j279-j889: [ 23 -53  38   4  22   6 -24   7  12   8   4 -18 -30 -53  24  19  11 -19
   3   0  -5 -14  -4 -12 -10 -16 -16 -18  24  -5]
j699-j382: [ -5 -21   6  -4  17  -5 -16  37 -13  14  -4   8   4  -7  -8   8  -6   3
 -12  -2   0  -7  10  -1   2  -7  -6   7   3   0]
j799-j839: [  8 -28  47  -9  70 -20 -31  37   3   0  -7  23 -22 -34 -15  27  -4 -34
 -11   3   8 -12   3 -15  19   4 -26  -7  28 -28]
j799-j839: [ 48 -68  35 -17  18  -5 -67 -12  26 -38 -30  16  -9 -52  31  80 -10 -16
  -6   4 -23 -14  15 -72  17 -49 -12  -5   2  -8]
j703-j789: [ 50 -14 -28 -31   7  23   0  37  -1 -22   9 -20 -36  -4  -8 -35  35  17
 -16 -23  38 -39  15  24 -30 -23  25 -44  47 -70]
j799-j839: [-68  11 -11 -21 -15 -16 -12  50 -65  36 -26  18  36  43 -23   4 -32  38
 -55  15  10  27  32 -30  28   9 -24  79 -45  55]
j799-j839: [-57  14  10   0  19 -28   9  60 -38  34  -8  25  24  20 -22  -9 -17   0
 -32  15  12  28   0   1  25  20 -21  43 -18  37]
j703-j789: [ 58   3 -19  -2   3  22  17 -32  26 -37  18 -19 -26  -4   6 -17  29  -9
  34 -21   8 -35  -6  35 -29  -2  32 -62  38 -62]
j699-j382: [ 26  -8  35   2  52 -11   5  -2  24 -39   1   4 -25 -25   2  13  14 -49
  10   3   5  -8 -18  12  12   0   0 -32  33 -32]
j279-j889: [-15   8  43   0  15  -5 -23 -48  35 -41 -25  -2  -7 -13  -3  41 -20 -26
 -17  24 -22  19  -2 -35  41 -20 -16  37 -24  23]
j279-j889: [-12  13  -6   8   5  -3  26  29 -21  11   4  -2   1  12  -6 -16  -3   3
   3  -2  12   2  -3  33  -6  13   7   1   1  -2]
j799-j839: [-20  -1  -7  12   3 -12  22  26 -11  18  14   9  24  10   0 -22  12 -13
   0   3  -2  13 -18  20   0  13   0  -6   4  25]
j279-j889: [-22 -19   1 -11 -16  -2  -7   8 -61  38  -8  -4   4  11  15  14 -13  22
 -11   1   8   3  24 -30  -2  28 -26  30 -15  31]
j279-j889: [ 22 -16  15  13 -20   5 -17 -27  23   4  -6  -6 -16 -36  30  29 -12   7
  22   1 -12   2  -4 -26 -10 -16  -4  -4 -11   1]
j699-j382: [ 44 -60  36 -26  56  -8 -55  85   6  18  -7  15 -51 -69  -2  15   9  -1
 -24 -10  34 -29  14 -29 -11 -30 -21 -27  48 -63]
j799-j839: [ 12  12 -34  -6 -35  21  16 -25  -6  -6   9 -21   0  22   4 -24  13  22
   7 -11   5 -11   7  15 -21   2  19 -11   1  -9]
j703-j789: [  8  -9  12  -1  13  -7 -11   1  -2   5  -3  11  -6 -11   3  15  -5  -6
   7  -1   1  -4   2 -14   2   8 -10  -5   5  -9]
j703-j789: [ 12  10  34  10  39 -33  32  18 -26 -89 -52  25   9   9  21  90 -49 -38
  17  16  -5  15   1  17  45 -12  27  20 -27  -5]
j699-j382: [-38  -7 -23  -4 -11 -11 -12  47 -29  10 -18  24  55  33 -18  16 -26  23
 -27   6 -19  12  19  -3  19 -20   8  46 -36  42]
j799-j839: [-29  28 -17  19  -4  -9  35   7   6   3  16   8  34  28 -13 -32   9 -14
   4   5 -10  19 -25  38   6  11  14  -1  -6  27]
j699-j382: [ -1  20 -21  -1  -2  -6  18   4   2 -26  -3  13  23  27 -10  -5   1  -4
   0   0  -2   5  -5  17   9  -4  21  -3  -5  -2]
j799-j839: [ 10  -2 -15 -32   6  -6 -10  31 -11 -62 -34  15  15  24 -12  26  -7   6
 -40   4   9  -1  22 -13  28 -40  22  19  -9 -12]
j279-j889: [ 15  -2 -14 -12 -12  -3 -17  -4   2 -17 -15  17  11   6   2  22 -10  13
  -2  -3  -4  -2  12 -24   6 -15   8   4 -11  -8]
j703-j789: [ 16  -5  19   4  13   6 -20  -5  45 -22  -7  -4 -16 -28  -6  13  -6  -8
  -2   3 -10  -4  -4  -1   6 -35   6  -2   2 -18]
j703-j789: [  5  -9  -7 -10  -1   9 -11 -11   5  13  15  -7  -5  -1  -5 -22  22   0
  -7  -6   3 -10   1  -9  -9   7  -9 -14  18  -5]
j699-j382: [  9   9   2   5 -11   4  10 -28   7  -4   4  -9 -12  -4  12  -1   3  -2
  15   0   2   2  -6  -2  -6   9   0  -9   1  -4]
j703-j789: [ -8  -2  12   6  31 -20  18   0 -30 -27 -11  19  24  22   2  36 -14 -32
  14   5 -13   1   0  13  23  24   3   4  -5  12]
j279-j889: [-36   0  -9   0   0   1  25  52 -56  45  10 -14   3  21 -10 -33   1  18
 -17  -2  21   1   9  32 -12  25  -7  18   2  18]
j703-j789: [-42  11 -35   5 -36  46  -8 -46  35  52  50 -48  14  24 -40 -90  39  21
 -20  -6 -25 -12  -3  29 -26   1  -5   6   6  33]
j279-j889: [-31  15  -7   8  -6   9   5  -7  26  12  18 -12  14  11 -23 -41  16  -5
 -18   7 -12  10 -14  19   4  -7   0  10  -2  25]
j799-j839: [ -8  27  -3   3 -27   8  -9 -36  26 -36 -26  -5   8  11  -4  27 -30  16
  -6  11 -20  14   9 -12  19 -33  15  38 -41  13]
j699-j382: [-12 -30   5  -7  16  -2 -21  31 -19  22   0   4  10  -3  -9   5  -1   2
 -16  -2  -5  -9  13  -6   2  -3 -12  10   4  11]
j703-j789: [ 57   4 -30 -15 -23  44  -4 -17  39  -8  23 -42 -53 -19  -4 -52  36  30
   7 -25  26 -39   6  24 -49 -25  25 -51  41 -74]
j703-j789: [ -4  -5   6  14  24 -10   7   2  11 -18   3  14  25   6  -7  13  -1 -29
  12   2 -22  -1 -12  21  14  -2  11  -8   2   8]
j699-j382: [-12  14 -28 -10 -18   3  -2  30  -1   9  -1   6  15  18 -19 -25   1  26
 -22  -2   9   5   7   4  -2 -16  10  13  -8   0]
j703-j789: [-41 -16   2 -17  24 -35   3  98 -96  40 -23  36  26  26  -8  21 -29  17
 -31   4  27  11  28 -11  18  30 -21  42 -15  24]
j699-j382: [ 17 -14  -5  -1 -33 -10  -7  37  -8   3 -23  13  -1 -23  34  27 -18  29
  -2   3  12  17   3 -30  -6 -31   7   9 -20   5]
j279-j889: [ 20 -25   8  -8 -14   6 -31  10   4  -3 -21  -3 -15 -28  17  33 -18  23
  -7  -1   0  -5  17 -31  -5 -34  -1  12 -12  -8]
j279-j889: [-26  24 -27  15 -26  12  18  15  17  27  19 -12  16  14 -19 -50   8  19
  -7  -1  -4  10 -13  36 -14 -10  14   7  -8  16]
j279-j889: [ 47 -26 -12 -34  35  -6 -16  54 -20 -37 -14  22 -10   1  -8  18   9   0
 -13 -17  26 -33  23  -1  -1 -17  17 -30  33 -62]
j699-j382: [-23  -5  29  14  16   8  -3 -28   0  23  11 -22 -13  -9  -6  -2  -2 -16
   6   5 -14  -3  -2   8   1  21 -22  12   1  18]
j799-j839: [  1  21 -37   1 -16   5  48  14 -27  26  32 -11   0  27   1 -63  34   8
  13 -15  28  -5 -14  42 -31  39  11 -36  27 -13]
j799-j839: [-17 -22   4  18   3  13  -8 -18   9  22  18 -16  17  -2  -6  -5   4 -10
   9  -2 -33 -11  -2  18  -7   2  -4   1   0  27]
j699-j382: [  6  12 -12 -19 -31   3 -27 -11  21  -6 -15   7  -5  -4  -1   1  -4  29
 -23   4   8  11  10 -45   5 -27  -4  17 -16  -3]
[ 16 -15  -9 -19  13 -21  16  22 -61   4  -1  24   4  17  19  11  11  -7
   9 -10  27  -8   8 -15  -3  45  -9 -23  20 -13]  j703-j789
[  6  11   0  13 -15  -9  23 -15   0 -24 -10   4   9   3  24  21 -10  -7
  19   6  -6  16 -12   3   6  -2  14  -1 -16  12]  j699-j382
[-10  16 -14   4  -3  -2  36   9 -29 -26  -9  -6  16  32   1   4  -8  -2
   2   1   2   3   3  34   6   5  22   9 -11   8]  j703-j789
[-23  -5  20  14  18   3   2  22   1  -3  -8 -13   2  -4 -13   9 -18  -7
 -11   9 -14   2   2  28  11 -18   4  26 -12  16]  j799-j839
[ 31 -26   8 -12  23   3  -4  25  -5 -21  -4  -6 -22 -17   6   8  12  -9
  -4  -7  14 -20   6   7  -6 -13   7 -23  26 -32]  j799-j839
[-17  13 -22   5 -14  -7  14  19 -18   7  -3  13  28  25  -6  -3 -11  13
   1  -1  -3   9   2  13   2   3  12  12 -17  15]  j279-j889
[ 29  12  17  30  19 -19  33  -3   8 -27  -6  16  -6 -16  25  35 -19 -27
  55  -2  -4   3 -22  29  -2  11  21 -30   1 -24]  j279-j889
[ -1  -6  -7   0 -16   8  -5  15  -3  18   1  -8  -4  -6   3  -8  -3  20
  -5  -3   4  -1   5   0 -12 -11   2   6  -5   2]  j279-j889
[  9  40 -33 -10 -21   3  13 -19  19 -28  -1   9   8  28 -13 -21   7  12
  -1  -4   9   5  -3   4   2  -5  21  -8  -4 -19]  j699-j382
[ -6 -16  10   6  -3  11  -5   1 -11  39  13 -20 -19 -18   7 -13   4   9
   4  -4   4  -7   3   1 -19  13 -17  -1   8   5]  j699-j382
[-27   3  30  23  29  -9  20  -5   3 -13   0  -6  11   2  -4  11  -8 -38
   4  14 -21  12 -16  29  21   7  -2  14  -7  30]  j699-j382
[ -2  -2 -11 -13   6   3   8  43 -30  -3  -8  -5  -4  14 -10  -7  -3  15
 -18  -5  19 -10  16  19  -3  -5  10   8   4 -14]  j703-j789
[ -7  40 -47 -14 -55  22   6  -8  16  24  15 -16  -7  20 -16 -66  20  48
 -21  -7  23   7   2  -1 -23  -7   8   3  -4  -9]  j699-j382
[-17  13  -2   1  10   6   5 -11  25  -2  17  -8   6  10 -23 -35  22 -16
 -15   4  -6   3 -13  17   6   0  -1  -3  11   8]  j279-j889
[-15  26 -14   4 -22 -18  15 -22   9 -58 -28  25  49  35   6  35 -21 -10
  -5  17 -25  32  -8 -12  39 -22  23  29 -43  39]  j699-j382
[  6 -29  16  -9   3  -3 -37  -4   3  -6 -18   8   2 -18   9  39 -13   2
 -11   5 -13  -2  14 -41  13 -19 -13  16 -11   9]  j799-j839
[ 21 -14  15  -6  45  14  -4  25   6  32  32 -20 -50 -28 -20 -45  32 -11
   4 -17  28 -36  -2  32 -30  21 -13 -44  58 -57]  j699-j382

j597-j280: [  58   18   -3    1   27   49  -34   30  -11  -32    1  -16    3    4
   -6   16 -101    1  -51   -2  -66   50  -31  -22  -43   30   12   26
   19  -42]
j379-j612: [ -6 -22  24  17 -12 -12  14  -2  10  -1  19  16  -1  25  -8  52   8  16
 -16  -1 -17 -19  -7 -26  13 -11  -1   8   9 -26]
j702-j345: [-19  31   0  22  14 -23 -23   0  -2  10  29 -17   7 -15  27  -3   0 -14
 -13 -25   4  38   0  -8  25 -24  27   1 -35  21]
j379-j612: [  6  -6   9 -19   6   9   6 -11  -3 -15   4  17 -27  25  23   7 -14 -20
  30  10  27 -14 -11  -9 -20  24   4   2 -20   4]
j702-j345: [-18  23  15   6  12  11 -23   6  -1   3  27 -23   9   5   1  -4   3 -21
  13   4   7  -6   6  19  26 -25   8  -2 -17  10]
j702-j345: [-29  37   0  16  -3 -14  15  -3   3   9  35 -16  -4   9 -18  38  21  11
  35   4 -30 -25  28  17  41 -27  -4  17 -14 -40]
j982-j171: [-11   3  18   4  20  34 -20  22  -3  -5 -20 -53  17 -23 -29  -6 -11  13
 -43  -2 -49  29  16  -8   4 -16 -10   1  24 -27]
j702-j345: [-10  10   2  34  -3 -18  11  14  -3  18  -5  -4   8 -25  10   2  18   5
 -22 -19 -38   2  20   5   8 -33   7   6   1 -22]
j597-j280: [ 19 -22  -3  26 -25 -39  35   9 -10  27 -26  39   0 -15   6 -14  57  16
   5  -6 -12 -41  18  24  -3 -19 -16  -5   3  14]
j597-j280: [ -3 -16 -43  27  25   6  29  -5   6 -24 -19   3  -9  -5  25   2  -6  16
 -57  -3 -11  43 -12 -29 -18  15  31  -4   3 -48]
j982-j171: [-12  45   2  -1 -17 -26 -31   1 -13  35  18 -27  -9  -5 -21  -7  32  12
  49   8  -3 -16  26  26  24 -15 -41  13 -26  28]
j379-j612: [  4  27 -30  -5  -1  20 -40   1  13   9  -9 -27  25 -22   2 -41 -33 -20
 -16   5  19  22  -7  29 -10  -2  14  -6  18  23]
j982-j171: [-13 -11  -4   3  -3   8   7  -3   6  -4  10  26   9   3  29 -11  -7 -29
  -2  -5  30  -5 -15   4  -7  -5  23 -12   2  -1]
j702-j345: [  8  20   7  16  -2 -54  12  -6   3  30 -29 -21  -2 -39   5  -9  38  12
   5 -26 -20  -2  41  16  22 -26  10   4 -21  41]
j702-j345: [  8   8 -23 -34  20  27   4  -1 -13 -28  -6  -1  -8  -6  -4 -22 -34  -3
  15   1   5  32  -9  -5 -20  40  -1  -2  -2 -11]
j982-j171: [-47  22  20 -13   8  34 -41   8  -5  13  18 -48  13   0 -19 -34  26 -26
  33  23  28 -18  19  37  30 -32 -23 -15  -8  19]
j597-j280: [ 28  -9  11 -41  11  16   0   9 -15 -19  -1   0  22  -9 -47 -25  -6   8
  25  -2   0   4   1  20  20  17 -16 -14  10  40]
j597-j280: [ 13   5   8 -25  -3  39 -36  15 -10  -2  -6 -24   3   7 -36 -14 -22   5
   7  24 -10  -4  -4  10 -17  15 -39   4  22   0]
j597-j280: [-55  -1  26  27 -25 -38   7 -18  26  42   3  -9  10  -8  20   7  65 -19
  12  -7  33 -47  31  20  39 -60  14 -12  -8  24]
j597-j280: [-17 -33 -32  66  -6 -20  48   3  12  11 -28  35   2 -18  56  -1  32   2
 -71 -15 -13   2  -2 -13 -23 -28  37  -9  15 -54]
j982-j171: [-34  13  -4 -18  -6  23 -18  -8   3   1  13  -3  -6   6  21 -15 -17 -33
  24   8  36  -1  -8   1 -16   6  -1  -3  -3  -9]
j379-j612: [-14 -65  -9  28 -55  11 -14  15  -4  36 -28  45   3  17   9 -25  47  15
 -45  33  28 -38 -28 -10 -55  -6 -61 -15  51 -16]
j982-j171: [  8  -1   9  14  -7 -23  -2  20 -18  11   9  20  17 -26   5  -4  -2   9
 -24 -37 -33  30  -4 -17   2 -12  -2   4   0   5]
j982-j171: [ 20  30  -7 -33  14  27  -9   4 -14 -29  42   2  -3  23 -29  16 -48  -1
  44   9 -12   8 -14   7   8  31  -8  14 -10 -15]
j982-j171: [-30  49  -5  17 -20 -27 -50  28 -39  44  45   3  16 -34  15 -41  18  -9
  17 -30 -10  34   3   9  11 -31 -35   6 -30  21]
j379-j612: [ 24   8 -26  11  20 -15   9  -1   4 -15  -3   3  13 -23  13  -4 -27   6
 -37 -27 -15  50 -10 -11   4   8  42  -1  -5   7]
j379-j612: [  5 -15 -28 -11   8  42  -1  -8  -1 -35  22  41 -22  47  39   4 -49 -30
   2  26  45   4 -52 -19 -47  44  15  -2  -3 -34]
j702-j345: [-46  18 -34  18   3  19 -39  -8  13  18  -2 -48   1   1   6 -33  28  -5
 -16  34  40   9   3  18   4 -17  -9 -13  -1  -1]
j702-j345: [ 24 -25  14  11  -9   7  -9   8   5 -16  22  35   5  26  10  45 -53   4
 -48 -11 -20  20 -44 -49 -24  16  12  13  20 -27]
j379-j612: [ 16 -21 -12   3   1  26 -10  22 -20  -8  -6  39   9  -9  37 -44 -27 -27
 -28  -9  14  23 -34  -6 -47  13   4 -13   9   0]
j379-j612: [ -5 -49  -9  12 -11  -1  17  -9   4 -22  38  84   0  37  57  20 -25 -25
 -32 -12  49  15 -65 -50 -28  21  32 -12   0 -15]
j597-j280: [  5 -14  -1 -26   6  -4  11  -7  -9 -20  23  25   7  10 -15  -1   0   5
  20  -7  24  13 -17  -9  19  21  -1 -11  -9  25]
j597-j280: [ 10 -18 -12   4 -40  -3  17  32 -30  42 -49  22  14 -38 -34 -62  67  26
  20  13 -25 -52  33  55 -21 -18 -73 -11  40   2]
j379-j612: [  6   4   5 -31   4   6 -12 -10  -5 -20  38  24  -3  24   7   9 -36 -20
  30  -4  34  12 -29 -14   1  28   9   0 -18  21]
j702-j345: [ 23 -23   9 -26 -15  20  15   6  -7 -17   7  40   1  21 -19  17 -29   3
  17   6  -7 -20 -20  -7 -21  28 -19   5  26 -20]
j982-j171: [ -5 -27  12 -15  -1   5   4 -10   5  -8  -3  12   0  14   3  -6  11  -9
   7   7  38 -13 -10  -4   1   7   1 -15   1  25]
j597-j280: [ -1 -10 -22  22   1 -38  55 -13   5  -9   7  41  -6  -5  27  26  12  11
  -9 -26  -9   9  -1 -19   9   2  34   2 -12 -25]
j597-j280: [  8 -34  -8  34 -19 -44  19  12 -22  16  20  73  12  -4  34 -18  44   3
 -19 -26  19   3 -25  -9   1 -14   0 -16 -16  29]
j379-j612: [ 38  14  -7 -44  28  39 -20  15 -37 -40  26  23 -12  14   6 -27 -63 -24
  35   0  10  35 -35  -5 -31  54  -7   2 -25  12]
j702-j345: [  4 -10 -11 -13  19  20   2  -3 -10 -36  29  16 -13  30  -1  18 -26   7
  -3   7   8  29 -31 -33  -5  35   1   1 -12 -22]
j597-j280: [ -2   7 -26  27  16 -30  13 -12  -3  -7  12  19 -23   2  54   9  -2  -4
 -19 -18  11  37 -15 -31 -10  10  35   4 -40  -7]
j702-j345: [-29 -33  22 -21  14  19  22 -30  17 -42  50  39 -14  61  29  42 -17 -38
  26  10  70 -17 -38 -31  14  19  38 -14 -22  -6]
j379-j612: [-33   0 -22  -2  -8 -26  22 -30  13   9  -3  -3 -18   8   1   3  49  13
  29  14  38 -17  16   3  19   2  -6  -7 -15   5]
j982-j171: [-13   6 -17   8  10  38   6   7   4 -19   8  -6  -1  10   0  17 -32  -2
 -18  12 -25   8  -8  -7 -16   6   7   9  19 -70]
j702-j345: [-30   1   2  24 -12 -42  24  -9   5  28  -3   7   1 -18  19  -7  61  -2
  13 -14  13 -23  27  16  27 -37   8  -9 -17  16]
j982-j171: [ -7 -10  24 -30 -21   5  22 -19  20  -8   1  13 -11  22 -15  49 -25  -2
  31   4  -3 -34   3 -17  -7  17  -4  15  23 -30]
j597-j280: [-22  31 -13  21  19 -48  27 -32  20  -9  30  -9 -21   4  32  55  -4   6
  -1 -28  -6  33   8 -35  35  -3  55  17 -46 -18]
j982-j171: [ -4 -14  32 -35 -20  18 -53   9  -8   9  23 -23  22  20 -75   1  12  29
  12  23  11  -6 -11  -3  26   4 -66  -6  25  40]
j379-j612: [-21 -19  11  28  -8 -24  17  21  -8  18   1  23  44 -48  12 -24  28  -3
 -43 -49 -21  24   7  -3  22 -45  17 -18  15   7]
j702-j345: [-10 -36   8  12 -24 -22  44  -6   8   1   3  61   3   2  30  24   5  -8
 -11 -25   3 -16 -12 -25 -13  -5  18  -2  15 -26]
j982-j171: [ 28   0   7  10  20 -24  57   1  -5 -20 -15  21 -15 -17  19  31 -17   7
  -4 -36 -55  10  16 -18  -4   7  37  16 -14 -33]
j379-j612: [-52   0  30  25 -22 -49  18 -29  27  42 -11 -22 -21   6  15  27  82   0
  28   7  25 -61  45  10  35 -48  -1  -1 -22  16]
[ 26  26 -12   3  16   8 -18   9  -1  -3  -3 -32   8  -8 -22  -8 -15  10
  -6   7 -22  12   7  23  11  -1   3   5  -2  11]  j982-j171
[  0 -28   5 -18 -18   5  -4  -6   1  -6  18  31   5  25 -12  11  -4   4
   4   9  28  -8 -27 -17  -4  18 -18  -6  15   8]  j982-j171
[-16 -12 -38  47   6 -29  23 -14  19   0   3  30   7 -11  68  -5   6 -17
 -56 -24  29  32 -21 -18  -4 -15  64 -13 -13  -7]  j379-j612
[-23 -39  33 -10 -10 -10  39 -13   3  -5   5  28 -13  26  -6  27  44   4
  30   6  20 -46   7 -12  17  -4 -13  -9  -3  -5]  j982-j171
[  9  26  18 -31   2  35 -36  24 -24   7  -4 -34   4  -9 -43 -31  -9  -2
  39  17 -21 -12  19  33  -3   2 -49   5   7  12]  j379-j612
[ -7 -12  21 -29  -4  35 -20  -5   9 -12  10  -5   5  24 -15   5 -23 -18
  13  19  27 -16 -15  -1  -4  10  -8  -5  17   6]  j597-j280
[ 36   5  -1 -25   4  -4  -6   4 -15  -5 -13  -3  -5  -8 -24 -13  -9  17
  17  -1 -10  10   3   4  -5  25 -19   4  -4  30]  j702-j345
[  4 -35   4  20  -9 -41  29   5 -17   5  15  70   8  -7  41 -13  33  -9
 -10 -34  23   5 -20 -15   3 -10  16 -18 -20  30]  j982-j171
[ 17  14  19 -23 -17 -36 -10 -11   2  18  11  22  12 -15  15 -17  -6 -28
  43 -27  34 -12   1  20  13  -4  15  -4 -20  77]  j982-j171
[ 18 -17  13  26   1 -40  17  11  -9  14 -12  16  13 -24   8 -11  38  12
 -24 -28 -15   4  10   2  19 -25  11 -10 -11  37]  j982-j171
[  0  27   1   4  12   7 -16  -2   3   6 -17 -29 -17 -10  29 -11 -19 -24
   3   1  -2   4  12   8 -20  -3  16   9 -17   0]  j597-j280
[ 17 -10 -38  26 -10 -37  10   5 -24   4  36  75   0   7  43 -20  16  -2
  -3 -16  32  19 -39  -6  -8  10   8  -9 -30  24]  j982-j171
[ 31 -14  -1 -22  11 -15  17   2 -20 -19  -3  30  -3 -11   0 -10 -12  11
   4 -25  -4  32 -12 -21  -7  31   2  -4 -12  24]  j379-j612
[  9  38 -30 -21  31  -5  -8 -23  -4 -30  41   3 -25  22  29   2 -37 -21
  41   0  43  35 -22  -6   8  38  35   4 -57  23]  j379-j612
[ 16  19   7 -21  -1  -3 -25  -5   6   7  -4 -15  12 -15  -1 -19 -24 -19
  15  -9  16   6   2  17   3   2  11  -1  -3  49]  j982-j171
